(in the rows, 128 means zero)
Each row of numbers stands for one element and depends on some of the facts below. Use the named rows to name the rest.

Some facts about the elements:
[J665,J834,J722,J982,J961,J3,J864,J59] grorim letrum
[J800,J980,J103,J75,J317,J402] grorim zelo
[J784,J986,J199,J806,J501,J603,J925,J215,J137,J104,J340] grorim drudron
[J221,J19,J254,J197,J557,J521,J530,J440,J273,J441,J630,J36,J531,J844] grorim gebrisa
[J659,J995,J887,J239,J845,J345,J222] grorim brogor
[J150,J569,J301,J996,J169,J338] grorim topen
[J155,J415,J308,J805,J349,J63,J486,J612,J561,J725,J488,J252] grorim puban
[J606,J275,J299,J824,J966] grorim noskogre
[J525,J957,J560,J146,J454,J871,J876,J783,J478,J581,J39,J892] grorim nuzadrok
[J188,J901,J937,J406,J372] grorim fadris
[J481,J640,J734] grorim vana
[J434,J83,J398,J959,J654] grorim fosustuk
[J643,J203,J770,J463,J416,J53] grorim griditris
[J48,J355,J536,J985,J473,J43,J949,J514,J579] grorim memal
[J46,J830,J942,J153,J107] grorim bedu
[J409,J390,J236,J382,J998,J259] grorim draskabrik
[J748,J202,J272,J928,J131,J997,J109] grorim modol
[J459,J968] grorim silu
J665 trebrofir J402
J800 trebrofir J272
J834 trebrofir J335
J784 trebrofir J734,J486
J221 trebrofir J959
J354 trebrofir J259
J518 trebrofir J738,J892,J36
J150 trebrofir J441,J486
J606 trebrofir J800
J957 trebrofir J441
J980 trebrofir J738,J36
J722 trebrofir J146
J790 trebrofir J751,J995
J948 trebrofir J259
J308 trebrofir J738
J901 trebrofir J441
J448 trebrofir J441,J901
J46 trebrofir J311
J203 trebrofir J600
J845 trebrofir J518
J454 trebrofir J441,J980
J299 trebrofir J612
J758 trebrofir J402
J509 trebrofir J441,J402,J995
J311 trebrofir J36
J355 trebrofir J901
J640 trebrofir J441
J942 trebrofir J202
J486 trebrofir J441,J259
J959 trebrofir J441,J259
J345 trebrofir J531,J202,J830
J530 trebrofir J441,J311,J335
J824 trebrofir J531,J99
J561 trebrofir J441
J997 trebrofir J738
J734 trebrofir J441
J725 trebrofir J441,J202,J901
J402 trebrofir J226,J959
J968 trebrofir J606
J996 trebrofir J441,J738
J715 trebrofir J441
J136 trebrofir J146
J985 trebrofir J738
J531 trebrofir J441,J901
J303 trebrofir J259
J335 trebrofir J441
J579 trebrofir J901,J237
J892 trebrofir J996,J259,J434
brakis:
J834 J99 J222 J390 J203 J372 J640 J579 J783 J825 J434
J784 J273 J606 J612 J8
J790 J521 J75 J383 J109 J525 J986 J864 J959 J966 J725 J536 J845
J199 J600 J892 J998 J40 J996 J317 J538 J188 J530 J65 J805 J398
J945 J146 J997 J571 J982 J221
J806 J720 J277 J338 J272 J680 J19
J871 J925 J239 J335 J488 J301 J886
J409 J448 J252
J478 J123 J751
J63 J942 J985 J197 J722 J53 J824 J39 J887 J937 J734
J382 J43 J299
J459 J236 J103 J957 J877 J476 J463 J569 J349 J137 J331
J968 J830 J104 J402 J748 J440 J514 J416 J659 J415
J215 J630
J237 J758 J83 J36 J202
J406 J876 J48 J259 J340 J150 J308
J715 J355 J738 J37 J603 J481 J531 J901 J714
J158 J84 J930 J665 J131 J913
J153 J980 J561 J995 J454 J22 J353
J169 J441 J501 J643 J3 J928 J654
J473 J59 J226 J107 J581 J254
J844 J341 J797 J46 J136 J560 J155 J800
J949 J557 J486 J961 J948 J770 J345 J275
[J600,J188,J199,J805,J40,J998,J398,J317,J530,J538,J996,J65,J892] kovim J518
[J665,J930,J913,J84,J131,J158] kovim J323
[J800,J155,J797,J560,J46,J136,J341,J844] kovim J913
[J834,J434,J825,J203,J99,J390,J783,J640,J222,J372,J579] kovim J509
[J784,J606,J8,J612,J273] kovim J37
[J221,J945,J146,J982,J997,J571] kovim J479
[J751,J123,J478] kovim J476
[J659,J415,J830,J748,J440,J416,J402,J968,J104,J514] kovim J600
[J995,J980,J454,J22,J353,J561,J153] kovim J758
[J986,J525,J790,J845,J383,J864,J536,J75,J521,J959,J725,J109,J966] kovim J738
[J150,J308,J48,J876,J259,J406,J340] kovim J877
[J19,J277,J720,J806,J272,J680,J338] kovim J571
[J957,J569,J331,J476,J349,J103,J463,J236,J459,J877,J137] kovim J205
[J887,J722,J197,J63,J942,J937,J824,J734,J985,J53,J39] kovim J223
[J481,J901,J714,J355,J603,J738,J715,J531,J37] kovim J354
[J886,J239,J871,J301,J925,J488,J335] kovim J311
[J948,J275,J770,J961,J557,J486,J345,J949] kovim J388
[J83,J758,J202,J237,J36] kovim J303
[J643,J501,J3,J928,J441,J654,J169] kovim J930
[J254,J226,J581,J59,J107,J473] kovim J99
[J448,J409,J252] kovim J158
[J299,J382,J43] kovim J65
[J215,J630] kovim J331
[J665,J525,J980,J886,J720,J790,J643,J901,J146,J239,J845,J454,J714,J299,J806,J501,J830,J22,J355,J603,J63,J383,J928,J382,J75,J521,J353,J959,J925,J561,J715,J488,J109,J169,J531,J680,J39,J966,J43,J338] stigrin e
[J800,J834,J986,J150,J277,J948,J434,J308,J254,J275,J48,J825,J203,J226,J770,J876,J84,J301,J390,J640,J202,J272,J557,J486,J345,J259,J612,J441,J630,J222,J372,J579] stigrin c
[J784,J221,J123,J560,J945,J805,J40,J871,J409,J103,J748,J982,J478,J536,J398,J317,J530,J8,J997,J273,J725,J996,J153,J252,J340] stigrin b
[J751,J995,J155,J19,J606,J797,J188,J481,J199,J448,J46,J961,J3,J864,J581,J538,J459,J59,J215,J406,J136,J341,J107,J335,J473,J137,J949,J104] stigrin a
[J659,J957,J887,J569,J722,J415,J83,J197,J349,J783,J463,J236,J942,J937,J131,J998,J824,J440,J416,J734,J402,J968,J237,J654,J36,J985,J53,J844,J514,J892] stigrin d

Some rows with their names:
J341: [131 160 129 123 144 117 139 140 128 175 171  97 114 160 136 118 123 125
 100 155 146 126 152 136 139 131 135 140  97 126 120 142 131 158 141  98
 115]
J349: [145 111  79 121 124 147 124 119  62 123 109 126 159  67  82  95 165 164
 169 123 132 139 124 115 127 119 170  69 123 108 138 146 118  16 136 169
 118]
J486: [115  98 137 150 136 115  47  70 123  97 117  83 157 116 168 110 139 124
 103 127 140 122 122 124 148  90 111 124 142 153  92 117 122 140 129 120
 183]
J734: [125 104 149  90 135 154  47  75  22  30 112 105 215 104  76  94 142 166
 156 123 143 159 133 191 158 111 119  61 149 137 100  89 124  28 127 149
 122]
J331: [161 136 133 117 136 158 158 149 128 116  64 163 126 132 105 141 140 136
 149 105 109 135 128 146 120 111  88  88 127  73 125 124 151 105 135 156
 101]
J383: [122 151 130 127 113  96 157 148 173 131 154 157 121 156 130 117 123 134
 139 158 123 120 147 127 130 152 136 145 134 145 138 141 124 143  93 103
 125]
J19: [120 136 136 110 109 131 144 163 120 120  90 170 107 108 125 102  97 140
 150 139  89 139 129 121 133 182 120 128 143 103 136 112 120 124  74 135
  93]
J715: [128 150 147 133 144  98  68 123 115  95 155  81 179 197 147 131 111 143
 102 155 162 138 160 159 168  98  99 130 138 133  88  93 107 159 102  58
 129]
J434: [159  91 111 131 149 147 147 113  90 107  92 157 147 146  78 165 146 114
 139  99  98  93 163 157  78  71  74  85 101 136 149 109 136  81 214 165
  75]
J123: [138 151 114 149 128 103 148 162 178 169 145 122  95 176 145 152 100 127
 101 130 131 142 158 147 116 109  93 169 146  94 107 117 126 199 128  93
  97]
J557: [129 122  97 128 117 112  92 133 114 174 149  96 116 123 131 123  82 125
 132 138 145 168 130 141 128 148 153 167 120 113 131 137 113 154  86 101
 131]
J886: [126 151 128 123 113 113 166 154 122 107 129 137 106 142 104 110 119 151
 144 135 107 108 156 139 117 161 131 116 155 113 124 112 119 121 123 128
  96]
J844: [103 120 115 101 141 171  80  91  74 181 160  82 150  91 115 108 134 121
 127 148 186 174 110 131 153 162 205 130  69 124 124 173 128  80 100 119
 120]
J215: [150 124 118 169 149 140 125 133 145 188 138 107 147 136 150 161 155 102
  95 127 155 125 136  90 114  71 101 143  97 110 127 149 150 122 145 120
 128]
J892: [ 86 116 104 119 140 112  91 117  73 129 179  36 142  87 108  98 123 189
 156 126 183 134  71 117 168 143 207 118 127 141 150 148  83  91 126 164
 169]
J538: [148 136 142 109 121 151 134 139 120 101  93 168 118 123 123 139 139 119
 145 116 100 121 120 136 117 142 119  94 129 111 133 128 152 104 136 141
 114]
J205: [144 126 134 125 115 144 137 130 155 131 113 139 124 129 139 139 129 112
 126 127 125 141 122 118 120 127 122 130 130 112 115 126 149 133 118 140
 145]
J459: [115 125 119 162 141 141  84 110 144 190 112 115 125 111 156 138 133  97
 109 142 142 160 130 108 136 114 136 135  93  95 118 155 143 136  66 102
 130]
J48: [ 96 109 129 124 112 111 159 109 107 165 155 126 142 117 117 132  84 116
 114 160 130 164 166 155 107 150 176 167 144 110 116 114 115 145  79  86
  94]

Rows to name:
No name comes twice in this set of rows, the named rows included.
[ 97 144 158 110 110  90 113 125  94  42  99 155 155 139 126  81  99 154
 137 166 104 124 154 172 167 149 108 112 166 110  94  79 111 140  76  92
 125] -> J531
[138 130 167 124 132 139  80 113 119  39  30 159 116 134 145 144  96 115
 148 122  79 139 123 184 138 129  58  81 151  69 101  77 139 166  95 127
 118] -> J530
[ 49  88 145 119 144 120 126  74  64 148 171  74 167  79  95 102  65 154
 135 145 185 144  85 136 155 169 215 135  92 149 167 132  72 104 104 169
 129] -> J985
[128  81 136 101 131 157 143  94  79 138 210  98 212 118  89 148 153 117
 110 118 191 132 129  97 109 105 165 138  92 193 146 138 128  49 186 162
 103] -> J83

Now the same elements, written a new way:
Known rows:
J349: [ 48 198 146 150 140 109 177 167 170 139  87 136 137 159 103  90 118 203
 141 107 149 158 144 145  66 131 195 112 109 100 156 143 166  94 132  84
 108]
J998: [ 31 202 154 151 136 105 162 157 158 117  95 132 115 163 113  88 142 189
 139 103 138 130 146 156 104 119 166  99  92 107 158 123 146  99 146  77
 111]
J188: [ 88 181 147 123 159 118 147 164 139 108 124 125 145 142  99 121 134 164
 119  89 133 139 150 105 103 131 170 106 108 123 120 115 151 114 160 118
 121]
J202: [ 92 195 130 152 141 133 138 167 158 108 104 137 151 161  85 117 110 167
 129  83 151 151 155 140  92 106 180 103 114 114 121 156 164 101 155 116
 117]
J223: [ 82 177 156 159 139 130 131 160 144  97 101 150 131 179  70 129 131 151
 145  66 126 144 154 122  98 118 176  66 142 111 137 124 164 123 158  98
 121]
J738: [ 81 191 180 175 143 111 148 159 134  96  86 157 141 178  85 115 136 156
 166  52 138 143 158 127  99 110 169  23 138 106 145 147 127 123 178 137
 107]
J514: [ 43 208 133 151 142 120 156 170 160 122 102 135 129 164 104  97 126 191
 130 110 147 136 147 159  97 116 180 103  94 106 140 135 153  91 143  99
 117]
J63: [102 169 181 145 161 112 138 125 157 114  79 132 152 142  91 117 126 159
 137  36 110 149 151  57  95 136 168  54 137 139 169 114 130 171 170  93
 119]
J205: [ 88 183 148 155 145 128 131 153 148  96  99 146 132 174  76 128 129 150
 142  64 126 142 157 116  96 115 176  68 135 113 138 125 163 122 157  94
 119]
J335: [ 84 192 141 138 144 111 122 162 139 126 114 115 134 116 103 108 134 167
 114 101 132 121 130 101 102 100 191 106 116 112 156 120 124 101 183 135
 108]
J478: [ 99 170 179 147 121  90 163 126 136  85 113 125 117 141  97 122 146 118
 147  73 124 166 179 106 105 108 131 106 134 113 142 116 136 137 180  99
 119]
J107: [ 92 172 155 126 148 128 130 167 136 100 112 131 152 156 107 123 134 160
 126  88 137 142 145 117 106 108 161 109  97 126 126 126 157 112 170 132
 103]
J84: [ 68 195 143 151 141 120 143 147 152  99 100 126 126 154 100 110 131 164
 132  82 134 134 159 128 112 118 162  75 109 124 147 126 143 125 170  94
 122]
J630: [ 77 196 131 153 150 124 159 166 157 119 115 129 147 151  80 119 113 169
 125  89 143 152 151 128  75 127 189  98 126 104 116 142 162 107 144 104
 139]
J659: [ 52 217 127 143 154 121 179 171 170 137 104 133 138 157 104 101 113 196
 128 119 147 143 149 144  73 138 198 100 109 102 133 140 164  89 129  94
 129]
J887: [ 44 215 128 141 157 122 180 169 164 130 103 136 141 154 101 101 117 199
 139 113 139 142 149 146  72 136 204  95 110 101 141 135 160  90 133  99
 126]
J109: [ 98 170 179 156 158 130 104 148 139  85  82 131 179 164  82 131 119 160
 149  36 108 149 151  91  98 111 172  48 136 138 143 122 123 158 188 140
  97]
J928: [126 170 148 144 151 133 111 161 152 104 100 132 166 156  80 135 109 157
 110  51 138 146 151  82 103 118 174  76 122 136 113 133 152 144 172 121
 125]
J557: [ 63 208 146 147 156 122 159 141 160 102  97 123 136 142 103 112 126 164
 146  85 121 136 161 124 100 125 171  69 118 126 146 125 139 131 171  90
 125]

Which element is each row?
No name comes twice in this set of rows, the named rows included.
[ 28 219 137 140 156 123 171 147 172 116  92 125 122 148 123  93 133 188
 144 111 133 119 150 148 103 131 177  75  91 123 162 118 143 108 159  79
 113] -> J844
[115 186 158 160 123  88 161 145 135 109  97 121 146 127  72 117 114 138
 162  86 123 185 160  98  42 103 188 110 172  89 150 141 126 101 173 126
 106] -> J725
[ 96 178 146 120 160 119 157 172 147 120 121 132 159 139  90 119 115 171
 121  93 135 160 148  95  79 136 186 113 122 116 116 129 163 110 151 128
 125] -> J19
[ 57 210 122 143 143 132 150 175 165 116  95 137 145 165 107 102 121 199
 134 114 152 135 142 164  92 117 189 109  87 114 136 146 164  88 149 102
 110] -> J131
[ 82 204 138 153 154 119 170 157 161 128 107 131 140 143  84 108 107 171
 127  94 138 153 157 115  72 130 192  85 132 107 130 142 150 110 153 109
 135] -> J345
[133 217 133 153 133 110 165 143 144 107 117 116 120 107  94 124 121 120
 125 101 153 141 166  98 102 100 164  72 128 113 118 162 122 111 202 135
 138] -> J996
[102 191 153 142 132 117 144 126 135  68 105 115 131 143  98 129 137 118
 150  76 126 150 177 118 113  90 131  94 123 138 128 127 140 131 197 116
 114] -> J153
[104 190 155 146 138 111 160 121 141  72 109 117 128 138  96 131 140 118
 147  77 126 156 181 110 107  98 139  93 132 131 133 121 135 136 189 106
 122] -> J945
[ 74 204 135 168 133 111 130 162 152 128  99 119 120 141  92 106 125 168
 126  98 136 126 138 126  94  98 192  97 131  95 162 140 128  97 177 109
 117] -> J640
[ 99 189 154 141 176 130 121 134 148  93  96 118 152 142  96 128 122 145
 115  46 112 125 152  74 123 126 163  37 118 157 133 110 130 172 193 110
 129] -> J169
[ 85 155 178 136 132  98 145 172 131 116 116 141 141 155  97 117 138 164
 123  80 139 166 147  99  94 129 166 132 116 100 136 119 154 108 153 117
 109] -> J581
[ 32 203 152 168 119  92 142 166 152 133  99 125 101 144 114  79 143 192
 128 117 141 117 125 151 106 100 190 109 105  89 188 124 120  82 166  91
 102] -> J957
[ 42 219 130 145 152 126 168 165 164 120 100 130 129 156 110  96 127 193
 135 111 142 130 149 150  90 132 189  94  99 108 142 132 158  99 149  94
 117] -> J440
[116 192 145 144 135 122 157 129 144  82  98 116 137 138  94 128 129 126
 154  74 134 160 179 114  98  94 142  98 127 135 130 140 150 127 184 107
 110] -> J103

The same elements again, as new rows of numbers:
Known rows:
J876: [132 141 119  78 125 121 117 142 144  88 104 108 118  79  67  98 158 132
 152 116 158  99 131 109 118  89 172 110 146 194 137]
J928: [107 136 151 142 164 139 122 132 139 126 138 139 116 144 227 176 140 147
 112 152  81 112  54  73 122 125  87 104 204  83 140]
J886: [ 87 133 142 169 155 139 132 139 115 157 113 116 137 136 228 165 142 146
 110 144 102 128  90 102 128 158  46 129 174  73 158]
J338: [ 74 133 135 145 148 143 140 126 137 123 113 147 127 147 199 185 187 162
 103 120 106 127  92  93 114 126  69 123 164 108 132]
J948: [132 131 123 119 127 112 108 153 109 122 118 111 112  88  91  86 106 101
 140 114 147 120 159 118 111 161 160 119 119 160 151]
J481: [119 121 137 103 155 128 102 126 128 150 154 121 153 116 124 116 118 134
 167 118 100 134 142 146 110 116 154 106 166 148 119]
J901: [ 81 151 153 164 206 143 102 129 134 128 132 130 149 178 211 153 164 152
  93 140 108 131 108 102 111 179 108 111 180  53 156]
J751: [131 114 142 117 158 109 118 126 100 164 146 105 139  90 155 100 115 121
 179 117 125 147 129 155 118 174 136  91 119 123 158]
J103: [107 198 119  90 120 134 147 122 151 111  93 147 150  75 101 126 146  92
 143 117  79 134 131  86 132 129 136 182 167 157 121]
J949: [139 129 124 116 116 135 112 128 124  92 117 162 154 103  95  99 170 145
 169 121 109 105 150 146  96 113 124 134 117 171 126]
J222: [133 129 115  72 112 116 105 145 129  84 121 129 117  85  75 100 131 114
 151 127 143 109 134 110 108 100 180 116 160 190 116]
J581: [133 117 138  85 162 111 130 127 132 154 131  98 134  93 146 114 130 144
 173 120 109 117 108 133 131 117 150  77 150 151 158]
J107: [144 120 111 108 173 115 125 131 127 149  90  90 148  84 121  89 159 177
 165 115 130  95 138 140 137 118 122  77 108 147 182]
J39: [ 87 138 136 138 176 132 141 130 145 134 109 119 130 147 206 177 186 174
 108 139  99 108  73  86 134 112  82  97 186 101 152]
J402: [145 118 132 120 121 116  82 122 115  87 159 149 117 118 113 101 138 134
 159 133 136 120 127 141  87 135 166 112 134 160 129]
J83: [119  85 131 104 123 123  98 135 126 119 151 118 114 111 111 128 149 123
 169 114 136 132 129 140  98 117 148  89 145 176 117]
J303: [127 111 128 131 131 114  91 146 100 117 133 119 106 107  99  83 117 138
 148 122 146 109 155 126  90 148 151  96 110 157 145]
J488: [ 85 128 142 140 154 146 134 125 136 131 119 142 123 151 209 185 175 161
 107 138  87 123  80  93 123 128  79 120 184  97 135]
J501: [102 142 136 152 133 149 122 123 136  96 114 164 127 131 190 182 179 165
 109 138  79 103  85  79 110 124  55 137 175  96 134]

Which element is each row?
No name comes twice in this set of rows, the named rows included.
[132 130 140  94 165 100 103 110 138 113 153 141 133 103 119 117 145 127
 168 124 110 133 107 142 100 137 181  96 145 143 140] -> J995
[134 128 106 135 168  96 147 141 103 135 101 113 128  98 109  86 159 190
 153 108 119  93 143 119 129 125 131 102  96 183 194] -> J46
[142 156 123  85 106 115 101 143 125  60 138 158 103 102  48  93 124 109
 134 126 127 105 135  91  93 119 192 119 142 175 112] -> J834
[112 196 122  88 161 140 115 129 159 122  87 139 177  97  94 111 141 106
 132 115  79 133 146 105 149 117 151 174 187 145 115] -> J273
[119  93 109 127 122 139  70 151 120 125 118 111 143 112  97  95 139 126
 161 122 146 123 169 148 111 129 145 110 136 159 125] -> J37
[133 111 123 110 151 101 103 138 114  87 126 138  97 120  87 101 145 178
 149 119 114  86 138 120  97 113 162  86 121 185 148] -> J892
[151 133 128 150 144 128 135 112  96 115 126 152 127  96 111  98 117 128
 151 116 107 128 148 135 113 162 143  91 117 150 148] -> J448
[136 158 122  71 140  98  52 133 137  66 133 144 118  88  70  83 152 101
 168 130 154 113 108 120  90 159 193 146 127 132 144] -> J441
[ 60 155 161 141 182 141 124 112 133 123 137 143 118 172 193 191 164 163
  78 127  97 118 116  85 102 163 114 107 177  76 141] -> J959
[103 129 128 157 161 147 133 137 138 124  66 141 130 126 203 159 193 176
 113 132  95  99  95  93 123 133  50 128 150  85 160] -> J643
[ 84 139 132 156 158 150 114 130 143 127 123 146 148 162 198 167 175 167
  91 138  90 118 115 100 120 121  77 138 189  90 127] -> J603
[ 65 142 148 140 162 144 130 140 133 138 121 124 149 149 209 178 174 168
  96 125 101 120 110 109 118 129  76 117 182  77 133] -> J966
[124 127 133 102 143 115 116 133 113 131 125  96  87  90  98 109  97  96
 131 106 156 134 155 115 118 173 189  73 130 165 146] -> J150

